Here is a tiny trained network, its code and every weight. The questions are about switching its units off for an input and a class, where a switched-off unit gives its printed mean instead of its output.

import numpy as np


def w(rows, s, z=0):
    codes = np.array(rows[::2]) - 128.0
    scale = np.full(codes.shape[1], s)
    scale[-1] = z or s
    return codes * scale


def f(y):
    return np.maximum(y, 0)


def log_softmax(a):
    a = a - a.max(-1, keepdims=True)
    return a - np.log(np.exp(a).sum(-1, keepdims=True))


def net(x, mask):
    res = np.array(x, float).reshape(1, 7) / 4 @ E
    y = f(res @ A[0][:, :-1].T + A[0][:, -1])
    res = res + np.where(mask, y, B[0][:, -1]) @ B[0][:, :-1]
    return log_softmax(res[-1] @ U[:, :-1].T + U[:, -1])


A, B = {}, {}
E = w([
[122,136,136,143,126,109],'x0',
[204,122,2,154,199,96],'x1',
[115,190,61,144,27,174],'x2',
[142,117,121,106,133,148],'x3',
[155,109,114,67,132,183],'x4',
[41,159,112,145,212,193],'x5',
[65,58,62,89,97,109],'x6',
],0.009)
A[0] = w([
[190,72,140,88,83,58,138],'neuron 1',
[65,128,161,144,100,123,187],'neuron 2',
[87,84,83,105,135,135,159],'neuron 3',
[148,84,153,100,170,147,128],'neuron 4',
[92,160,71,137,81,163,47],'neuron 5',
[200,179,150,177,176,159,128],'neuron 6',
[76,85,91,74,91,50,70],'neuron 7',
[155,128,86,136,189,95,50],'neuron 8',
[97,85,116,112,134,108,62],'neuron 9',
[141,184,75,106,108,179,186],'neuron 10',
[131,90,180,108,168,78,35],'neuron 11',
[116,102,97,110,120,115,83],'neuron 12',
[126,126,169,83,169,101,77],'neuron 13',
[203,142,9,183,170,81,30],'neuron 14',
[197,95,122,163,57,73,94],'neuron 15',
[27,171,93,170,215,170,127],'neuron 16',
[131,190,98,141,73,144,174],'neuron 17',
[197,203,183,141,136,178,225],'neuron 18',
[123,147,107,157,46,163,102],'neuron 19',
[157,155,96,80,97,149,127],'neuron 20',
[98,151,122,219,130,56,253],'neuron 21',
[140,156,209,62,87,111,82],'neuron 22',
[85,66,91,109,118,124,58],'neuron 23',
[145,139,127,121,95,70,117],'neuron 24',
],0.011,0.0051)
B[0] = w([
[173,134,148,123,141,176,218],'neuron 1',
[72,116,120,99,96,185,202],'neuron 2',
[144,156,123,90,139,115,185],'neuron 3',
[133,82,151,167,159,106,171],'neuron 4',
[148,142,152,150,168,78,184],'neuron 5',
[101,143,66,97,102,77,214],'neuron 6',
[136,169,111,101,128,89,184],'neuron 7',
[80,131,165,157,109,149,182],'neuron 8',
[137,164,134,145,104,87,146],'neuron 9',
[136,88,161,137,184,107,211],'neuron 10',
[124,144,152,199,151,109,175],'neuron 11',
[104,147,72,139,84,91,150],'neuron 12',
[123,123,136,173,146,102,164],'neuron 13',
[8,120,146,163,69,193,255],'neuron 14',
[189,187,170,85,112,170,212],'neuron 15',
[254,180,165,111,100,187,237],'neuron 16',
[136,91,181,148,209,92,208],'neuron 17',
[77,144,86,66,145,77,240],'neuron 18',
[135,98,194,167,140,76,192],'neuron 19',
[126,95,150,128,124,126,174],'neuron 20',
[153,52,103,52,174,134,242],'neuron 21',
[71,147,97,140,114,171,195],'neuron 22',
[104,182,104,135,168,78,164],'neuron 23',
[166,151,136,111,107,170,171],'neuron 24',
],0.0088,0.01)
U = w([
[230,212,144,136,84,181,117],'0',
[28,159,140,201,31,182,77],'1',
[139,81,114,77,128,108,254],'2',
[158,99,181,241,156,31,46],'3',
[114,236,53,75,87,2,38],'4',
[150,48,103,48,128,130,166],'5',
[144,71,103,71,107,125,172],'6',
],0.0095,0.0053)

Each question gives the input, the list of numbers given to net, and the class t.
The units are the neurons (one row each of A and B). Each row of codes is followed by its name. A weight is (code - 128) times the scale printed after its matrix; where a second scale follows, it is the last column's (A, B and U).
mask holds one flag per neuron, in row order. A switched-off neuron (its flag False) gives its mean, the last column of its row in B, instead of its output. The means were averaged over made-up inputs and are rounded, as every weight is.
A unit's drop is (log p(t) with every unit on - log p(t) with that unit switched off) / (log p(t) with every unit on - log p(t) with every unit switched off).
The circuit of an input: a set's keep is (log p(t) with only the set's units on - log p(t) with every unit switched off) / (log p(t) with every unit on - log p(t) with every unit switched off). Starting from the 12 units with the biggest drops (on a tie, the unit counted first), units are removed one at a time, each time the one whose removal leaves the highest keep (on an exact tie, the one counted first), for as long as the keep stays at least 0.8.
circuit, biggest first: the units of the circuit, biggest drop first
top k neurons: the k neurons with the biggest drops, biggest first
input [-2,2,-4,2,1,3,-1], class 3: circuit, biggest first -> [neuron 21]
input [5,-4,8,1,-5,3,2], class 3: circuit, biggest first -> [neuron 19; neuron 17]
input [6,-4,5,7,3,-1,8], class 4: circuit, biggest first -> [neuron 7; neuron 23]
input [-5,-2,8,-6,0,1,-8], class 3: circuit, biggest first -> [neuron 17; neuron 19]
input [7,-6,1,1,-7,4,-7], class 4: top 2 neurons -> [neuron 18; neuron 14]
input [5,8,6,-3,-2,4,8], class 1: top 3 neurons -> [neuron 14; neuron 18; neuron 8]
input [-5,-4,1,3,1,6,-2], class 0: top 2 neurons -> [neuron 16; neuron 14]
input [-5,3,0,5,4,-6,0], class 0: circuit, biggest first -> [neuron 21; neuron 15]
input [-4,7,-6,-5,2,-7,0], class 0: circuit, biggest first -> [neuron 15; neuron 1]
input [-6,6,1,1,4,7,8], class 4: top 4 neurons -> [neuron 23; neuron 3; neuron 12; neuron 1]
input [5,3,8,-3,0,6,1], class 3: circuit, biggest first -> [neuron 17; neuron 5]
input [-1,5,3,6,6,-5,-5], class 2: top 3 neurons -> [neuron 16; neuron 18; neuron 10]
input [7,-2,3,6,-2,-2,8], class 4: top 2 neurons -> [neuron 7; neuron 23]
input [-3,5,6,2,7,5,-8], class 4: circuit, biggest first -> [neuron 18]
input [-6,0,6,5,0,6,-7], class 4: top 3 neurons -> [neuron 18; neuron 6; neuron 1]
input [-4,-8,-2,-5,4,-3,2], class 1: top 2 neurons -> [neuron 22; neuron 21]
input [-6,-1,-7,-1,0,-3,-8], class 4: circuit, biggest first -> [neuron 18; neuron 6]
input [6,-8,-7,-8,8,5,6], class 1: top 2 neurons -> [neuron 21; neuron 2]
input [0,0,3,-2,7,7,-1], class 0: top 2 neurons -> [neuron 16; neuron 21]
input [2,-8,-3,-3,2,-6,-2], class 1: circuit, biggest first -> [neuron 22]
input [6,8,-8,2,-7,-5,-3], class 1: top 2 neurons -> [neuron 14; neuron 8]
input [-4,-3,8,6,-5,0,7], class 3: circuit, biggest first -> [neuron 19; neuron 17; neuron 5]
